Below are the code and all the weights of a small trained network. Each question names an input and a target symbol and asks about switching units off, where a switched-off unit gives its printed mean instead of its output.

import numpy as np


def w(rows, s, z=0):
    codes = np.array(rows[::2]) - 128.0
    scale = np.full(codes.shape[1], s)
    scale[-1] = z or s
    return codes * scale


def f(y):
    return y / 2 * (1 + np.tanh(0.7978845608 * (y + 0.044715 * y**3)))


def softmax(a):
    e = np.exp(a - a.max(-1, keepdims=True))
    return e / e.sum(-1, keepdims=True)


def log_softmax(a):
    a = a - a.max(-1, keepdims=True)
    return a - np.log(np.exp(a).sum(-1, keepdims=True))


def net(x, mask):
    ids = ['ΞΣΨαβημ'.index(c) for c in x.split()]
    T = len(ids)
    res = E[ids] + P[:T]
    u = 0
    for l in range(2):
        r = res
        for j in range(2):
            rows = slice(2 * j, 2 * j + 2)
            q, k, v = (r @ M[l][rows].T for M in (Q, K, V))
            z = softmax(np.where(np.tri(T) > 0, q @ k.T / 2**0.5, -1e9)) @ v
            o = O[l][rows]
            res = res + np.where(mask[u + j], z, o[:, -1]) @ o[:, :-1]
        u += 2
        y = f(res @ A[l][:, :-1].T + A[l][:, -1])
        res = res + np.where(mask[u : u + 8], y, B[l][:, -1]) @ B[l][:, :-1]
        u += 8
    return log_softmax(res[-1] @ U[:, :-1].T + U[:, -1])


Q, K, V, O, A, B = {}, {}, {}, {}, {}, {}
E = w([
[162,73,132,205],'Ξ',
[62,93,18,64],'Σ',
[137,14,215,60],'Ψ',
[144,100,250,88],'α',
[70,118,96,78],'β',
[206,38,102,101],'η',
[86,112,35,91],'μ',
],0.013)
P = w([
[2,206,21,145],'0',
[104,209,104,131],'1',
[132,200,128,125],'2',
[146,194,131,116],'3',
[132,160,162,130],'4',
[148,161,162,131],'5',
[148,146,149,133],'6',
[155,141,154,135],'7',
[155,136,162,133],'8',
[149,116,138,136],'9',
[160,118,158,135],'10',
[151,111,150,143],'11',
[137,101,134,138],'12',
[156,96,130,143],'13',
],0.0076)
Q[0] = w([
[48,97,60,137],'L0H0',
[68,168,109,143],'L0H0',
[151,14,117,163],'L0H1',
[250,29,211,22],'L0H1',
],0.015)
K[0] = w([
[153,137,142,209],'L0H0',
[121,123,111,182],'L0H0',
[108,47,157,152],'L0H1',
[204,179,154,253],'L0H1',
],0.018)
V[0] = w([
[162,254,112,60],'L0H0',
[39,130,145,240],'L0H0',
[155,92,164,21],'L0H1',
[68,61,148,205],'L0H1',
],0.0085)
O[0] = w([
[3,153,17,145,1],'L0H0',
[180,215,206,101,84],'L0H0',
[59,62,137,173,142],'L0H1',
[168,175,215,92,225],'L0H1',
],0.0062,0.002)
A[0] = w([
[72,132,105,254,21],'L0N0',
[80,248,141,199,144],'L0N1',
[176,153,113,47,108],'L0N2',
[45,89,87,138,148],'L0N3',
[174,197,100,143,46],'L0N4',
[175,141,139,218,60],'L0N5',
[174,165,193,72,98],'L0N6',
[108,112,156,152,252],'L0N7',
],0.0097,0.0037)
B[0] = w([
[5,14,105,170,105],'L0N0',
[92,165,181,211,127],'L0N1',
[72,77,155,166,186],'L0N2',
[184,179,125,78,208],'L0N3',
[44,89,40,146,93],'L0N4',
[67,104,132,47,133],'L0N5',
[100,107,52,140,220],'L0N6',
[202,170,161,136,253],'L0N7',
],0.014,0.0028)
Q[1] = w([
[253,150,178,83],'L1H0',
[25,55,120,151],'L1H0',
[103,128,157,143],'L1H1',
[189,153,148,114],'L1H1',
],0.021)
K[1] = w([
[200,30,150,99],'L1H0',
[110,254,132,81],'L1H0',
[69,114,150,114],'L1H1',
[174,100,159,94],'L1H1',
],0.021)
V[1] = w([
[191,134,52,97],'L1H0',
[85,121,166,2],'L1H0',
[83,212,121,95],'L1H1',
[110,122,132,40],'L1H1',
],0.019)
O[1] = w([
[118,52,121,238,206],'L1H0',
[70,54,131,46,175],'L1H0',
[206,100,115,99,2],'L1H1',
[105,5,106,101,187],'L1H1',
],0.014,0.0059)
A[1] = w([
[131,179,146,62,1],'L1N0',
[194,185,166,59,79],'L1N1',
[70,169,162,149,68],'L1N2',
[131,109,143,166,137],'L1N3',
[73,104,39,154,123],'L1N4',
[96,136,2,129,140],'L1N5',
[235,156,79,128,98],'L1N6',
[148,189,93,129,74],'L1N7',
],0.01,0.0042)
B[1] = w([
[137,20,149,183,179],'L1N0',
[231,65,164,204,232],'L1N1',
[167,11,152,135,151],'L1N2',
[104,176,104,79,226],'L1N3',
[179,132,166,120,254],'L1N4',
[44,84,194,166,162],'L1N5',
[4,222,59,56,221],'L1N6',
[95,161,133,75,169],'L1N7',
],0.015,0.0054)
U = w([
[155,186,187,128,254],'Ξ',
[147,93,87,147,13],'Σ',
[107,155,255,95,94],'Ψ',
[184,149,197,125,63],'α',
[193,129,98,119,158],'β',
[92,128,118,238,186],'η',
[122,123,68,152,78],'μ',
],0.0082,0.0039)

Each question gives the input, a string of symbols that net reads in full, and the target symbol t.
The units are the heads (2 rows each of Q, K, V and O) and the neurons (one row each of A and B). Each row of codes is followed by its name. A weight is (code - 128) times the scale printed after its matrix; where a second scale follows, it is the last column's (O, A, B and U).
mask holds one flag per unit, layer by layer, with each layer's heads first. A switched-off unit (its flag False) gives its mean, the last column of its rows in O or B, instead of its output. The means were averaged over made-up inputs and are rounded, as every weight is.
A unit's drop is (log p(t) with every unit on - log p(t) with that unit switched off) / (log p(t) with every unit on - log p(t) with every unit switched off).
The circuit of an input: a set's keep is (log p(t) with only the set's units on - log p(t) with every unit switched off) / (log p(t) with every unit on - log p(t) with every unit switched off). Starting from the 12 units with the biggest drops (on a tie, the unit counted first), units are removed one at a time, each time the one whose removal leaves the highest keep (on an exact tie, the one counted first), for as long as the keep stays at least 0.8.
circuit, biggest first: the units of the circuit, biggest drop first
most important unit: the unit with the biggest drop
top k neurons: the k neurons with the biggest drops, biggest first
k most important neurons of layer l: the k neurons of layer l with the biggest drops, biggest first
which heads matter: for each layer, one digit per head in row order, 1 if its drop is at least 0.15 and else 0, layers parted by /
input μ α α, target α: which heads matter : 11 / 10
input Σ Ξ α μ, target Σ: most important neuron of layer 0 : L0N2
input Ξ α η α, target Ξ: 2 most important neurons of layer 1 : L1N6, L1N7
input α Ξ Ξ μ, target Ξ: which heads matter : 11 / 11
input Σ Ξ η, target Σ: top 2 neurons : L0N2, L0N3
input Ξ η α η, target Ξ: which heads matter : 01 / 11
input β Σ β μ μ β μ μ β μ Ξ α, target β: circuit, biggest first : L0N6, L1H1, L0N3, L0H0
input Ξ Ψ μ β η η α η β, target η: which heads matter : 10 / 11
input η Ξ Ψ, target η: which heads matter : 01 / 10
input α Ξ Ξ, target Ξ: 4 most important neurons of layer 0 : L0N2, L0N1, L0N4, L0N7
input Ξ β Σ, target Ξ: 3 most important neurons of layer 0 : L0N2, L0N1, L0N6
input Σ β Σ, target Σ: top 3 neurons : L0N3, L1N5, L0N6
input Ξ α Ψ, target Ξ: which heads matter : 01 / 11
input Ξ β η β Ψ Ξ α μ, target Ψ: most important unit : L1H0
input μ β Ξ β, target μ: 2 most important neurons of layer 1 : L1N6, L1N4
input μ Ξ β, target μ: 3 most important neurons of layer 0 : L0N1, L0N3, L0N2
input Ψ Σ μ Ξ μ α Σ Ξ, target Ψ: top 3 neurons : L0N5, L1N1, L0N6
input Ξ Σ β β, target Ξ: top 2 neurons : L0N6, L0N1
input α Ξ Ψ, target α: which heads matter : 11 / 11
input Ξ β μ Σ Ξ, target Ξ: circuit, biggest first : L1H1, L1H0
input Ξ μ β α Ξ Σ η Σ Ψ β α α μ Σ, target Ψ: circuit, biggest first : L1H0, L0H0
input Ξ Ξ Σ Ψ Σ Ξ η β η η β Ψ, target η: circuit, biggest first : L0N6, L1H0
input μ Ξ Σ η, target μ: most important unit : L0N2
